Here is a tiny trained network, its code and every weight. The questions are about switching its units off for an input and a target symbol, where a switched-off unit gives its printed mean instead of its output.

import numpy as np


def w(rows, s, z=0):
    codes = np.array(rows[::2]) - 128.0
    scale = np.full(codes.shape[1], s)
    scale[-1] = z or s
    return codes * scale


def f(y):
    return y / 2 * (1 + np.tanh(0.7978845608 * (y + 0.044715 * y**3)))


def softmax(a):
    e = np.exp(a - a.max(-1, keepdims=True))
    return e / e.sum(-1, keepdims=True)


def log_softmax(a):
    a = a - a.max(-1, keepdims=True)
    return a - np.log(np.exp(a).sum(-1, keepdims=True))


def net(x, mask):
    ids = ['ΘΦΩζημξτ'.index(c) for c in x.split()]
    T = len(ids)
    res = E[ids] + P[:T]
    r = res
    for j in range(2):
        rows = slice(2 * j, 2 * j + 2)
        q, k, v = (r @ M[0][rows].T for M in (Q, K, V))
        z = softmax(np.where(np.tri(T) > 0, q @ k.T / 2**0.5, -1e9)) @ v
        o = O[0][rows]
        res = res + np.where(mask[j], z, o[:, -1]) @ o[:, :-1]
    y = f(res @ A[0][:, :-1].T + A[0][:, -1])
    res = res + np.where(mask[2:18], y, B[0][:, -1]) @ B[0][:, :-1]
    return log_softmax(res[-1] @ U[:, :-1].T + U[:, -1])


Q, K, V, O, A, B = {}, {}, {}, {}, {}, {}
E = w([
[129,129,96,119,153],'Θ',
[180,67,95,99,219],'Φ',
[166,70,82,72,105],'Ω',
[105,46,96,136,119],'ζ',
[127,77,227,175,254],'η',
[33,106,221,152,67],'μ',
[215,209,157,37,48],'ξ',
[170,248,193,208,170],'τ',
],0.0082)
P = w([
[28,123,108,132,70],'0',
[59,162,68,12,226],'1',
[254,50,147,164,48],'2',
[76,166,85,64,195],'3',
[223,63,168,156,65],'4',
[96,180,91,98,174],'5',
[180,88,184,165,46],'6',
[117,186,83,127,169],'7',
[163,92,188,161,44],'8',
[126,201,94,143,167],'9',
[149,115,205,162,49],'10',
[139,217,105,177,171],'11',
[156,63,189,137,37],'12',
],0.008)
Q[0] = w([
[254,66,178,129,153],'H1',
[40,193,46,43,216],'H1',
[58,167,123,54,197],'H2',
[68,220,107,45,139],'H2',
],0.0073)
K[0] = w([
[108,181,254,150,196],'H1',
[149,6,74,35,144],'H1',
[164,31,93,119,182],'H2',
[80,58,93,121,201],'H2',
],0.0079)
V[0] = w([
[73,18,245,83,198],'H1',
[215,134,155,218,220],'H1',
[203,212,207,2,107],'H2',
[202,75,39,50,160],'H2',
],0.0068)
O[0] = w([
[105,38,215,116,246,113],'H1',
[225,95,52,238,209,152],'H1',
[255,201,201,68,142,245],'H2',
[158,99,15,42,146,113],'H2',
],0.0067,0.0012)
A[0] = w([
[78,114,169,190,121,76],'N1',
[25,171,69,94,169,55],'N2',
[180,195,124,180,69,37],'N3',
[115,45,186,252,51,191],'N4',
[101,146,69,22,121,3],'N5',
[159,187,170,151,231,149],'N6',
[83,19,107,177,140,175],'N7',
[105,35,130,43,67,192],'N8',
[193,57,51,155,105,7],'N9',
[123,179,117,76,59,186],'N10',
[187,174,155,248,94,211],'N11',
[27,229,116,75,86,162],'N12',
[126,35,143,121,4,159],'N13',
[223,102,210,134,16,106],'N14',
[136,224,59,59,203,29],'N15',
[158,62,239,144,2,119],'N16',
],0.0078,0.0043)
B[0] = w([
[160,115,75,39,205,135],'N1',
[137,246,117,222,167,151],'N2',
[99,84,85,54,120,151],'N3',
[157,166,65,7,137,235],'N4',
[188,156,41,147,166,141],'N5',
[163,53,223,119,78,184],'N6',
[96,78,29,93,207,160],'N7',
[70,24,120,122,3,188],'N8',
[194,253,42,152,174,126],'N9',
[190,74,134,191,50,175],'N10',
[89,161,28,103,142,253],'N11',
[155,177,135,247,95,185],'N12',
[186,153,241,64,53,189],'N13',
[80,206,143,216,206,228],'N14',
[215,146,135,50,175,161],'N15',
[143,225,189,113,215,225],'N16',
],0.0077,0.0062)
U = w([
[19,134,153,254,89,174],'Θ',
[64,72,39,191,140,185],'Φ',
[248,97,127,143,8,26],'Ω',
[162,86,57,27,35,140],'ζ',
[200,57,82,52,210,3],'η',
[71,98,223,43,181,131],'μ',
[189,170,249,229,139,149],'ξ',
[136,243,22,187,212,171],'τ',
],0.0076,0.0038)

Each question gives the input, a string of symbols that net reads in full, and the target symbol t.
The units are the heads (2 rows each of Q, K, V and O) and the neurons (one row each of A and B). Each row of codes is followed by its name. A weight is (code - 128) times the scale printed after its matrix; where a second scale follows, it is the last column's (O, A, B and U).
mask holds one flag per unit, heads first, then neurons. A switched-off unit (its flag False) gives its mean, the last column of its rows in O or B, instead of its output. The means were averaged over made-up inputs and are rounded, as every weight is.
A unit's drop is (log p(t) with every unit on - log p(t) with that unit switched off) / (log p(t) with every unit on - log p(t) with every unit switched off).
The circuit of an input: a set's keep is (log p(t) with only the set's units on - log p(t) with every unit switched off) / (log p(t) with every unit on - log p(t) with every unit switched off). Starting from the 12 units with the biggest drops (on a tie, the unit counted first), units are removed one at a time, each time the one whose removal leaves the highest keep (on an exact tie, the one counted first), for as long as the keep stays at least 0.8.
circuit, biggest first: the units of the circuit, biggest drop first
which heads matter: for each layer, one digit per head in row order, 1 if its drop is at least 0.15 and else 0, layers parted by /
input Ω Φ ξ, target ξ: circuit, biggest first -> (N14; N13)
input Θ τ Ω, target τ: circuit, biggest first -> (N9; N14)
input ζ Θ Φ η Θ, target η: circuit, biggest first -> (H1; N7; H2)
input Ω η Θ, target η: circuit, biggest first -> (H1; N7)
input ξ μ Φ, target ξ: circuit, biggest first -> (H2; N14; N4)
input η Θ Θ ξ τ ξ μ ξ Θ μ ξ Ω Θ, target ξ: which heads matter -> 01
input ζ ζ η ζ Θ η ζ η Φ τ μ, target τ: which heads matter -> 10
input τ Θ τ ξ Θ τ Ω, target τ: circuit, biggest first -> (H1; N14; N9)
input Θ ζ ξ ξ τ ζ Φ Φ, target η: which heads matter -> 01
input Ω Θ μ η τ Φ ζ, target τ: circuit, biggest first -> (H1; N9; N6)
input ζ Ω ζ, target ζ: circuit, biggest first -> (H2; N8; N4)
input Θ Θ Θ Θ τ η ξ, target τ: circuit, biggest first -> (H1; N14)
input τ ζ ξ, target τ: circuit, biggest first -> (N14)
input μ Ω Θ Θ Ω Θ Φ Θ Θ η, target μ: circuit, biggest first -> (N12; N6)
input ζ Θ μ Φ Θ τ Θ Ω η τ τ Φ Θ, target τ: which heads matter -> 11
input μ τ ζ ξ μ μ ζ μ ζ Θ μ, target μ: circuit, biggest first -> (N4; H1; N16)
input μ τ Ω ξ ξ τ Θ τ Φ, target τ: circuit, biggest first -> (H1; N9)
input μ τ Θ, target τ: circuit, biggest first -> (N14; N6)
input Θ Θ Θ Θ ξ τ, target ξ: which heads matter -> 00
input Ω η Φ μ Ω, target μ: which heads matter -> 10
input μ ζ ξ ζ Θ ζ Θ Θ Θ ζ ξ, target ξ: which heads matter -> 00
input ξ Ω μ, target ξ: which heads matter -> 11
input Φ η Ω, target η: which heads matter -> 10
input μ μ Φ, target μ: which heads matter -> 10
input Φ τ Θ μ μ μ ζ, target μ: which heads matter -> 10
input ζ Θ ζ Ω Ω ζ Θ μ, target Θ: which heads matter -> 11
input Θ τ η, target τ: which heads matter -> 10
